Below are the code and all the weights of a small trained network. Each question names an input and a target symbol and asks about switching units off, where a switched-off unit gives its printed mean instead of its output.

import numpy as np


def w(rows, s, z=0):
    codes = np.array(rows[::2]) - 128.0
    scale = np.full(codes.shape[1], s)
    scale[-1] = z or s
    return codes * scale


def f(y):
    return y / 2 * (1 + np.tanh(0.7978845608 * (y + 0.044715 * y**3)))


def softmax(a):
    e = np.exp(a - a.max(-1, keepdims=True))
    return e / e.sum(-1, keepdims=True)


def log_softmax(a):
    a = a - a.max(-1, keepdims=True)
    return a - np.log(np.exp(a).sum(-1, keepdims=True))


def net(x, mask):
    ids = ['αβγδζθλμξπστφω'.index(c) for c in x.split()]
    T = len(ids)
    res = E[ids] + P[:T]
    u = 0
    for l in range(2):
        q, k, v = (res @ M[l].T for M in (Q, K, V))
        z = softmax(np.where(np.tri(T) > 0, q @ k.T / 2**0.5, -1e9)) @ v
        res = res + np.where(mask[u], z, O[l][:, -1]) @ O[l][:, :-1]
        u += 1
        y = f(res @ A[l][:, :-1].T + A[l][:, -1])
        res = res + np.where(mask[u : u + 16], y, B[l][:, -1]) @ B[l][:, :-1]
        u += 16
    return log_softmax(res[-1] @ U[:, :-1].T + U[:, -1])


Q, K, V, O, A, B = {}, {}, {}, {}, {}, {}
E = w([
[105,177,45,205,170,97,173],'α',
[151,103,58,179,83,69,185],'β',
[222,113,72,109,182,75,102],'γ',
[103,3,117,123,152,149,187],'δ',
[225,140,88,112,172,98,139],'ζ',
[208,125,90,128,137,100,175],'θ',
[168,162,50,137,132,157,55],'λ',
[205,86,105,113,35,167,88],'μ',
[178,87,27,153,111,71,139],'ξ',
[148,230,132,165,115,163,116],'π',
[193,119,102,143,107,98,219],'σ',
[127,153,18,164,73,191,55],'τ',
[144,86,187,132,182,70,162],'φ',
[141,171,113,175,86,131,166],'ω',
],0.016)
P = w([
[75,165,117,4,93,104,164],'0',
[90,155,126,42,113,119,157],'1',
[107,140,124,71,124,130,162],'2',
[118,131,127,95,134,140,156],'3',
[127,121,131,118,140,147,150],'4',
[135,113,137,139,148,156,141],'5',
[143,107,145,159,153,161,131],'6',
[149,100,150,177,159,167,121],'7',
[156,94,155,196,165,171,112],'8',
[162,77,147,213,167,167,102],'9',
],0.014)
Q[0] = w([
[10,81,155,102,168,121,100],'L0H1',
[152,147,196,110,23,48,49],'L0H1',
],0.013)
K[0] = w([
[63,153,114,4,139,121,178],'L0H1',
[126,158,115,80,69,83,97],'L0H1',
],0.016)
V[0] = w([
[96,139,251,114,214,63,176],'L0H1',
[163,47,96,207,141,44,112],'L0H1',
],0.011)
O[0] = w([
[50,141,5,164,116,242,96,1],'L0H1',
[96,240,206,135,86,215,2,241],'L0H1',
],0.0052,0.0041)
A[0] = w([
[7,110,181,145,194,123,140,147],'L0N1',
[96,206,118,207,109,95,179,76],'L0N2',
[65,170,170,34,92,209,105,121],'L0N3',
[106,137,158,158,151,69,116,119],'L0N4',
[142,107,164,189,195,42,160,76],'L0N5',
[122,161,67,78,50,217,97,164],'L0N6',
[160,184,157,94,161,176,171,101],'L0N7',
[143,134,125,97,205,127,108,90],'L0N8',
[147,100,77,135,65,122,103,65],'L0N9',
[74,96,142,96,139,95,53,79],'L0N10',
[128,90,147,162,83,138,166,100],'L0N11',
[86,119,100,128,153,111,92,165],'L0N12',
[67,143,201,122,146,126,175,66],'L0N13',
[99,109,99,166,151,123,110,164],'L0N14',
[80,162,128,77,139,111,133,3],'L0N15',
[153,95,5,212,136,106,112,148],'L0N16',
],0.011,0.0061)
B[0] = w([
[123,121,209,149,170,72,100,254],'L0N1',
[238,136,207,1,98,181,124,181],'L0N2',
[104,80,133,117,99,110,22,112],'L0N3',
[127,76,120,116,106,126,105,126],'L0N4',
[82,53,113,148,105,154,154,190],'L0N5',
[135,65,125,133,68,102,224,154],'L0N6',
[77,67,67,202,88,74,178,198],'L0N7',
[52,194,178,198,151,84,26,161],'L0N8',
[109,176,149,125,178,150,125,97],'L0N9',
[154,111,105,102,87,161,203,94],'L0N10',
[187,144,168,51,126,169,104,169],'L0N11',
[126,185,190,141,133,106,103,144],'L0N12',
[161,114,130,83,154,137,62,107],'L0N13',
[149,127,153,99,162,143,118,180],'L0N14',
[93,112,89,149,196,154,223,103],'L0N15',
[121,138,142,127,237,152,161,232],'L0N16',
],0.019,0.0028)
Q[1] = w([
[36,156,74,79,119,190,110],'L1H1',
[254,107,154,183,180,56,137],'L1H1',
],0.0091)
K[1] = w([
[41,165,123,22,114,62,165],'L1H1',
[175,110,167,248,113,238,117],'L1H1',
],0.013)
V[1] = w([
[164,137,30,136,59,169,231],'L1H1',
[80,132,46,250,176,80,87],'L1H1',
],0.011)
O[1] = w([
[139,169,191,123,155,138,3,8],'L1H1',
[184,137,163,24,109,151,122,57],'L1H1',
],0.0056,0.012)
A[1] = w([
[132,106,124,148,126,135,139,48],'L1N1',
[94,108,155,116,53,100,90,141],'L1N2',
[153,189,38,136,80,156,166,187],'L1N3',
[112,101,137,133,91,93,109,180],'L1N4',
[95,76,173,88,74,116,88,108],'L1N5',
[164,151,229,67,172,133,37,55],'L1N6',
[124,152,136,104,97,157,162,104],'L1N7',
[100,145,63,218,113,87,98,182],'L1N8',
[80,123,152,174,223,125,3,12],'L1N9',
[170,172,170,91,132,130,70,131],'L1N10',
[156,153,165,47,87,166,110,185],'L1N11',
[112,163,144,150,159,118,17,70],'L1N12',
[195,166,122,62,67,150,190,195],'L1N13',
[192,175,116,31,60,184,203,53],'L1N14',
[83,140,55,243,122,76,88,1],'L1N15',
[109,103,104,158,85,115,104,153],'L1N16',
],0.025,0.0068)
B[1] = w([
[103,133,98,90,124,122,122,222],'L1N1',
[131,77,127,111,116,67,120,168],'L1N2',
[91,146,106,94,170,77,202,220],'L1N3',
[150,129,152,148,122,170,137,234],'L1N4',
[134,192,115,158,159,139,100,194],'L1N5',
[206,88,74,191,87,188,185,197],'L1N6',
[156,101,127,106,122,77,155,123],'L1N7',
[79,86,112,147,80,111,100,239],'L1N8',
[105,64,97,147,207,118,67,155],'L1N9',
[102,179,107,105,171,3,135,206],'L1N10',
[67,126,108,46,136,129,79,175],'L1N11',
[103,176,248,127,80,131,186,165],'L1N12',
[160,75,158,96,134,189,94,254],'L1N13',
[105,207,117,212,111,125,96,193],'L1N14',
[158,194,117,92,130,205,118,194],'L1N15',
[153,144,166,135,136,108,130,185],'L1N16',
],0.034,0.0076)
U = w([
[58,201,59,189,98,156,122,3],'α',
[84,221,212,126,95,126,118,68],'β',
[91,221,174,89,194,122,57,59],'γ',
[69,42,150,108,146,191,186,243],'δ',
[172,180,39,151,152,122,48,100],'ζ',
[244,180,141,99,96,123,167,134],'θ',
[207,88,204,76,188,184,61,159],'λ',
[147,119,124,182,44,170,80,207],'μ',
[123,111,184,98,116,56,63,143],'ξ',
[145,75,79,224,160,136,68,94],'π',
[79,159,113,254,93,70,127,52],'σ',
[173,161,171,179,143,83,44,106],'τ',
[151,231,203,181,226,232,166,190],'φ',
[17,130,145,212,144,125,37,67],'ω',
],0.0043,0.005)

Each question gives the input, a string of symbols that net reads in full, and the target symbol t.
The units are the heads (2 rows each of Q, K, V and O) and the neurons (one row each of A and B). Each row of codes is followed by its name. A weight is (code - 128) times the scale printed after its matrix; where a second scale follows, it is the last column's (O, A, B and U).
mask holds one flag per unit, layer by layer, with each layer's heads first. A switched-off unit (its flag False) gives its mean, the last column of its rows in O or B, instead of its output. The means were averaged over made-up inputs and are rounded, as every weight is.
A unit's drop is (log p(t) with every unit on - log p(t) with that unit switched off) / (log p(t) with every unit on - log p(t) with every unit switched off).
The circuit of an input: a set's keep is (log p(t) with only the set's units on - log p(t) with every unit switched off) / (log p(t) with every unit on - log p(t) with every unit switched off). Starting from the 12 units with the biggest drops (on a tie, the unit counted first), units are removed one at a time, each time the one whose removal leaves the highest keep (on an exact tie, the one counted first), for as long as the keep stays at least 0.8.
circuit, biggest first: the units of the circuit, biggest drop first
k most important neurons: the k neurons with the biggest drops, biggest first
top k neurons in layer l: the k neurons of layer l with the biggest drops, biggest first
input δ μ θ δ φ λ, target φ: top neuron in layer 1 => [L1N14]
input φ δ σ α, target φ: circuit, biggest first => [L1H1 L0N16 L1N8]
input β φ α ξ, target α: circuit, biggest first => [L0N2 L1N8 L1N15]
input μ γ φ λ π θ ζ, target θ: 2 most important neurons => [L1N6 L0N1]
input θ λ β ζ, target β: 3 most important neurons => [L0N1 L1N12 L1N15]
input δ δ δ β, target δ: circuit, biggest first => [L0N1 L1N3]
input θ θ θ θ θ ω α σ δ γ, target δ: 3 most important neurons => [L0N3 L1N3 L0N1]
input β γ θ μ σ ξ σ, target ξ: top 3 neurons in layer 0 => [L0N16 L0N7 L0N1]
input π θ ζ θ, target ζ: top 2 neurons in layer 0 => [L0N8 L0N1]
input β δ γ γ θ ζ μ, target μ: top 4 neurons in layer 1 => [L1N8 L1N10 L1N3 L1N15]
input δ θ α θ, target α: 4 most important neurons => [L0N2 L1N8 L0N1 L1N15]
input δ α σ π, target σ: 2 most important neurons => [L1N12 L0N1]
input ζ π β φ α β σ, target β: top 2 neurons in layer 0 => [L0N1 L0N2]
input β τ ζ δ λ δ α, target φ: circuit, biggest first => [L0N16]
input λ ζ θ θ θ β α π, target α: top 2 neurons in layer 0 => [L0N2 L0N1]
input ζ λ π δ, target φ: top 3 neurons in layer 1 => [L1N8 L1N5 L1N4]
input λ δ ζ λ, target ζ: 3 most important neurons => [L0N1 L1N6 L1N14]
input τ μ π, target μ: 3 most important neurons => [L1N8 L0N1 L1N15]
input λ ζ λ λ θ μ δ ζ, target δ: 4 most important neurons => [L0N3 L0N5 L1N3 L0N1]
input δ λ ω φ ω λ θ γ θ φ, target δ: circuit, biggest first => [L0N5]
input γ π δ θ ζ ζ φ, target φ: top 3 neurons in layer 1 => [L1N5 L1N4 L1N8]
input ζ λ δ θ μ ζ σ, target ζ: top 4 neurons in layer 1 => [L1N6 L1N10 L1N14 L1N11]
input σ α φ δ μ ζ β, target ζ: 4 most important neurons => [L0N1 L0N8 L1N6 L0N5]
input δ α ζ λ μ δ ξ, target δ: 3 most important neurons => [L0N1 L1N3 L1N14]
